[[130 126 126 127 137 120 125]
 [128 133 133 134 140 147 128]
 [127 135 128 131 129 157 134]
 [130 121 126 129 131 121 137]
 [127 125 136 117 130 111 136]
 [126 134 123 125 122 124 134]
 [131 137 116 126 131 141 119]
 [126 127 129 129 121 150 132]
 [130 140 132 127 125 111 130]]
=>
[[126 126 127 137 120 125 130]
 [133 133 134 140 147 128 128]
 [135 128 131 129 157 134 127]
 [121 126 129 131 121 137 130]
 [125 136 117 130 111 136 127]
 [134 123 125 122 124 134 126]
 [137 116 126 131 141 119 131]
 [127 129 129 121 150 132 126]
 [140 132 127 125 111 130 130]]

[[121 125 124 126 133 127 125 124 133 135 129 122 127]
 [128 130 128 129 128 126 128 128 128 128 124 128 132]
 [132 129 130 126 126 127 126 135 127 128 125 131 131]
 [149 138 139 133 112 133 137 140 113 107 125 146 133]
 [123 127 129 135 117 126 126 125 136 123 123 128 136]
 [131 128 129 127 127 127 127 133 128 128 126 130 130]
 [128 128 128 129 128 127 128 128 128 128 127 128 129]]
=>
[[125 124 126 133 127 125 124 133 135 129 122 127 121]
 [130 128 129 128 126 128 128 128 128 124 128 132 128]
 [129 130 126 126 127 126 135 127 128 125 131 131 132]
 [138 139 133 112 133 137 140 113 107 125 146 133 149]
 [127 129 135 117 126 126 125 136 123 123 128 136 123]
 [128 129 127 127 127 127 133 128 128 126 130 130 131]
 [128 128 129 128 127 128 128 128 128 127 128 129 128]]

[[128 109 110 143 109 129 127 107 135 112 127 112 108 144 116 137]
 [125 144 118 107 129 140 106 113 111 111 135 124 148 110 110 136]
 [134 127 145 138 126 129 125 131 138 125 142 139 126 141 133 148]
 [101 117 126 135 112 101 134 138 127 145 101 126 110 131 142 103]]
=>
[[109 110 143 109 129 127 107 135 112 127 112 108 144 116 137 128]
 [144 118 107 129 140 106 113 111 111 135 124 148 110 110 136 125]
 [127 145 138 126 129 125 131 138 125 142 139 126 141 133 148 134]
 [117 126 135 112 101 134 138 127 145 101 126 110 131 142 103 101]]

[[122 125 132 146]
 [106 134 118 148]
 [146 129 131 117]
 [123 149 115 131]
 [125 122 113 129]
 [146 127 119 114]
 [107 119 125 116]
 [142 149 135 138]
 [130 139 125 148]
 [126 116 114 114]
 [123 139 135 153]
 [140 143 131 149]]
=>
[[125 132 146 122]
 [134 118 148 106]
 [129 131 117 146]
 [149 115 131 123]
 [122 113 129 125]
 [127 119 114 146]
 [119 125 116 107]
 [149 135 138 142]
 [139 125 148 130]
 [116 114 114 126]
 [139 135 153 123]
 [143 131 149 140]]

[[139 151 104 111 122 131 107 134]
 [139 108 127 139 152 115 131 113]]
=>
[[151 104 111 122 131 107 134 139]
 [108 127 139 152 115 131 113 139]]

[[145 139 137 123 136 132 129 121]
 [131 123 105 128 117 138 127 136]
 [118 120 154 134 113 131 134 123]
 [116 118 142 126 113 127 127 122]
 [136 135 147 125 132 128 130 119]
 [119 121 105 138 123 131 131 143]
 [140 134 120 125 132 134 128 129]]
=>
[[139 137 123 136 132 129 121 145]
 [123 105 128 117 138 127 136 131]
 [120 154 134 113 131 134 123 118]
 [118 142 126 113 127 127 122 116]
 [135 147 125 132 128 130 119 136]
 [121 105 138 123 131 131 143 119]
 [134 120 125 132 134 128 129 140]]
---
[[129 128 129 128 133 128 131 133 131 129 129 129 125]
 [130 137 124 150 134 137 126 126 133 123 129 115 118]
 [128 129 128 129 129 129 128 128 128 128 127 127 128]
 [125 129 129 123 127 124 128 127 123 131 130 133 131]
 [143 143 137 121 142 127 118 118 135 113 122 131 129]]
=>
[[143 143 137 121 142 127 118 118 135 113 122 131 129]
 [125 129 129 123 127 124 128 127 123 131 130 133 131]
 [128 129 128 129 129 129 128 128 128 128 127 127 128]
 [130 137 124 150 134 137 126 126 133 123 129 115 118]
 [129 128 129 128 133 128 131 133 131 129 129 129 125]]

[[139 121 135 134 133 127 128 120 114]
 [110 127 116 123 134 106 127 138 121]
 [150 123 128 134 130 131 139 114 120]
 [112 129 114 122 128 125 133 135 122]
 [150 129 113 116 118 123 133 114 140]
 [132 126 120 122 118 125 130 123 144]
 [127 130 122 123 131 109 121 128 126]
 [124 133 134 135 136 117 129 126 128]]
=>
[[124 133 134 135 136 117 129 126 128]
 [127 130 122 123 131 109 121 128 126]
 [132 126 120 122 118 125 130 123 144]
 [150 129 113 116 118 123 133 114 140]
 [112 129 114 122 128 125 133 135 122]
 [150 123 128 134 130 131 139 114 120]
 [110 127 116 123 134 106 127 138 121]
 [139 121 135 134 133 127 128 120 114]]

[[133 148 121 137 129 138]
 [134 126 108 138 106 126]
 [115 108 147 145 143 149]
 [137 149 120 107 129 146]
 [111 124 144 117 137 133]
 [114 134 110 131 136 131]
 [127 126 150 144 114 113]
 [141 125 131 107 147 136]
 [113 123 120 145 146 138]]
=>
[[113 123 120 145 146 138]
 [141 125 131 107 147 136]
 [127 126 150 144 114 113]
 [114 134 110 131 136 131]
 [111 124 144 117 137 133]
 [137 149 120 107 129 146]
 [115 108 147 145 143 149]
 [134 126 108 138 106 126]
 [133 148 121 137 129 138]]

[[133 124 122 111 123 119 130]
 [132 121 150 115 141 120 128]
 [137 125 129 118 124 118 135]
 [141 122 122 120 134 132 136]
 [139 122 118 123 129 125 130]
 [139 123 122 121 132 126 137]
 [135 119 131 127 132 130 134]
 [124 122 122 122 130 125 126]
 [132 131 119 135 130 135 134]]
=>
[[132 131 119 135 130 135 134]
 [124 122 122 122 130 125 126]
 [135 119 131 127 132 130 134]
 [139 123 122 121 132 126 137]
 [139 122 118 123 129 125 130]
 [141 122 122 120 134 132 136]
 [137 125 129 118 124 118 135]
 [132 121 150 115 141 120 128]
 [133 124 122 111 123 119 130]]

[[130 125 134 128 136 117 129 125]
 [122 126 132 127 127 129 129 129]
 [125 124 139 127 125 129 130 131]
 [113 123 128 122 124 131 133 128]
 [122 126 123 129 126 130 135 130]
 [126 133 105 128 128 128 134 126]
 [113 130 125 122 122 132 132 131]
 [125 126 127 129 122 133 128 132]
 [142 129 133 128 137 112 122 124]
 [130 126 131 130 127 135 124 127]
 [133 130 125 131 131 125 127 123]]
=>
[[133 130 125 131 131 125 127 123]
 [130 126 131 130 127 135 124 127]
 [142 129 133 128 137 112 122 124]
 [125 126 127 129 122 133 128 132]
 [113 130 125 122 122 132 132 131]
 [126 133 105 128 128 128 134 126]
 [122 126 123 129 126 130 135 130]
 [113 123 128 122 124 131 133 128]
 [125 124 139 127 125 129 130 131]
 [122 126 132 127 127 129 129 129]
 [130 125 134 128 136 117 129 125]]

[[118 112 119 133 144 141 129 115 112 122 136 144 140 125 114 114]
 [111 105 106 115 128 141 150 152 145 133 120 109 104 108 117 131]
 [121 127 134 141 146 149 151 151 149 145 140 134 127 120 115 110]
 [147 152 114 101 135 157 127  99 122 155 141 104 109 148 151 113]]
=>
[[147 152 114 101 135 157 127  99 122 155 141 104 109 148 151 113]
 [121 127 134 141 146 149 151 151 149 145 140 134 127 120 115 110]
 [111 105 106 115 128 141 150 152 145 133 120 109 104 108 117 131]
 [118 112 119 133 144 141 129 115 112 122 136 144 140 125 114 114]]

[[142 154 136 153 142 134 148 144 114 149 107]
 [130 109 149 121 112 125 139 108 129 131 109]
 [130 119 157 143 110 139 119 137 102 103 136]
 [123 145 137 121 149 111 106 141 147 101 135]
 [107 142 137 116 153 103 100 149 149 111 147]]
=>
[[107 142 137 116 153 103 100 149 149 111 147]
 [123 145 137 121 149 111 106 141 147 101 135]
 [130 119 157 143 110 139 119 137 102 103 136]
 [130 109 149 121 112 125 139 108 129 131 109]
 [142 154 136 153 142 134 148 144 114 149 107]]
